Below is a small trained network, with its code and all its weights. Each question gives an input and a class and asks what happens when units are switched off, that is, made to give their printed mean instead of their output.

import numpy as np


def w(rows, s, z=0):
    codes = np.array(rows[::2]) - 128.0
    scale = np.full(codes.shape[1], s)
    scale[-1] = z or s
    return codes * scale


def f(y):
    return np.maximum(y, 0)


def log_softmax(a):
    a = a - a.max(-1, keepdims=True)
    return a - np.log(np.exp(a).sum(-1, keepdims=True))


def net(x, mask):
    res = np.array(x, float).reshape(1, 5) / 4 @ E
    y = f(res @ A[0][:, :-1].T + A[0][:, -1])
    res = res + np.where(mask, y, B[0][:, -1]) @ B[0][:, :-1]
    return log_softmax(res[-1] @ U[:, :-1].T + U[:, -1])


A, B = {}, {}
E = w([
[128,127,127,128,128],'x0',
[142,46,188,145,125],'x1',
[114,168,163,252,129],'x2',
[115,142,186,96,208],'x3',
[221,152,137,140,133],'x4',
],0.012)
A[0] = w([
[93,69,76,58,117,184],'n0',
[231,143,143,130,88,184],'n1',
[78,171,126,201,126,76],'n2',
[141,178,85,120,139,86],'n3',
[141,88,25,165,74,222],'n4',
[127,143,171,172,112,8],'n5',
[134,188,57,88,175,68],'n6',
[157,49,176,139,157,161],'n7',
[42,156,179,107,150,247],'n8',
[169,117,78,52,98,150],'n9',
[49,86,155,108,122,252],'n10',
[112,160,144,109,182,184],'n11',
[97,136,126,2,124,155],'n12',
[77,166,155,173,49,167],'n13',
[161,37,132,143,139,22],'n14',
[144,68,142,147,68,111],'n15',
[116,152,160,158,113,67],'n16',
[105,151,186,100,234,176],'n17',
[253,140,126,151,174,167],'n18',
[191,145,178,116,181,237],'n19',
[118,199,184,153,94,26],'n20',
[42,135,102,123,119,190],'n21',
[111,168,161,194,101,33],'n22',
[155,98,89,67,19,72],'n23',
[97,237,82,102,58,90],'n24',
[126,53,181,108,143,112],'n25',
[25,65,147,139,120,149],'n26',
[127,110,117,89,204,149],'n27',
[137,69,113,153,52,183],'n28',
],0.011,0.0029)
B[0] = w([
[138,125,176,148,131,247],'n0',
[65,189,157,127,101,214],'n1',
[133,108,211,110,165,211],'n2',
[63,126,123,121,150,172],'n3',
[187,187,106,253,118,249],'n4',
[104,72,164,105,155,172],'n5',
[74,140,126,117,185,198],'n6',
[71,170,62,115,163,202],'n7',
[158,181,119,169,68,220],'n8',
[143,97,194,115,111,231],'n9',
[136,168,125,140,88,224],'n10',
[120,134,89,192,142,185],'n11',
[136,118,171,133,133,254],'n12',
[174,115,177,116,132,215],'n13',
[45,108,120,84,151,175],'n14',
[112,161,87,143,226,191],'n15',
[110,81,138,98,136,165],'n16',
[199,93,110,246,155,228],'n17',
[88,148,169,93,70,221],'n18',
[130,204,104,180,58,207],'n19',
[133,79,177,70,135,175],'n20',
[113,148,145,132,66,211],'n21',
[146,56,161,84,161,201],'n22',
[159,83,180,154,164,236],'n23',
[85,111,105,133,210,222],'n24',
[89,139,104,160,191,193],'n25',
[101,168,158,138,86,228],'n26',
[171,131,181,155,147,186],'n27',
[125,166,119,196,157,220],'n28',
],0.0078,0.0091)
U = w([
[183,113,109,166,144,141],'0',
[153,40,192,100,150,73],'1',
[43,112,81,118,209,83],'2',
[140,115,125,139,120,206],'3',
[114,147,144,118,50,105],'4',
[135,99,113,93,80,168],'5',
[127,11,8,17,72,1],'6',
],0.016,0.0083)

Each question gives the input, the list of numbers given to net, and the class t.
The units are the neurons (one row each of A and B). Each row of codes is followed by its name. A weight is (code - 128) times the scale printed after its matrix; where a second scale follows, it is the last column's (A, B and U).
mask holds one flag per neuron, in row order. A switched-off neuron (its flag False) gives its mean, the last column of its row in B, instead of its output. The means were averaged over made-up inputs and are rounded, as every weight is.
A unit's drop is (log p(t) with every unit on - log p(t) with that unit switched off) / (log p(t) with every unit on - log p(t) with every unit switched off).
The circuit of an input: a set's keep is (log p(t) with only the set's units on - log p(t) with every unit switched off) / (log p(t) with every unit on - log p(t) with every unit switched off). Starting from the 12 units with the biggest drops (on a tie, the unit counted first), units are removed one at a time, each time the one whose removal leaves the highest keep (on an exact tie, the one counted first), for as long as the keep stays at least 0.8.
units of the circuit, in order: the units of the circuit, biggest drop first
most important unit: the unit with the biggest drop
k most important neurons: the k neurons with the biggest drops, biggest first
drop when u is switched off: that unit's drop, to one decimal
input [-2,-1,6,-5,8], class 4: units of the circuit, in order => n18
input [5,-5,4,1,1], class 2: units of the circuit, in order => n24; n4
input [-6,3,1,6,8], class 4: 2 most important neurons => n18; n19
input [-3,8,8,-6,4], class 1: 2 most important neurons => n22; n13
input [3,6,-5,2,-2], class 2: 2 most important neurons => n7; n25
input [-3,-4,-3,6,-4], class 0: units of the circuit, in order => n17; n8
input [-8,8,-6,-7,-3], class 2: 2 most important neurons => n14; n15
input [-2,-1,4,-6,-5], class 0: 3 most important neurons => n4; n18; n1
input [-2,-7,-6,1,2], class 2: 4 most important neurons => n6; n24; n3; n13
input [-3,7,-7,7,5], class 0: 2 most important neurons => n17; n19
input [-4,4,-3,1,1], class 2: 3 most important neurons => n7; n25; n4
input [-6,-8,-4,1,1], class 2: 2 most important neurons => n6; n24
input [1,-4,6,-3,-8], class 4: 2 most important neurons => n21; n26
input [-4,-5,-8,-8,-5], class 0: units of the circuit, in order => n4
input [5,2,6,4,0], class 1: 2 most important neurons => n4; n22
input [2,-5,5,1,-7], class 4: 2 most important neurons => n8; n21
input [-3,1,5,0,-6], class 4: drop when n10 is switched off => 0.2
input [0,-1,-5,-7,-7], class 0: drop when n25 is switched off => 0.0
input [-4,-5,-7,-3,6], class 1: drop when n9 is switched off => 0.4
input [-1,5,-3,3,2], class 2: most important unit => n7
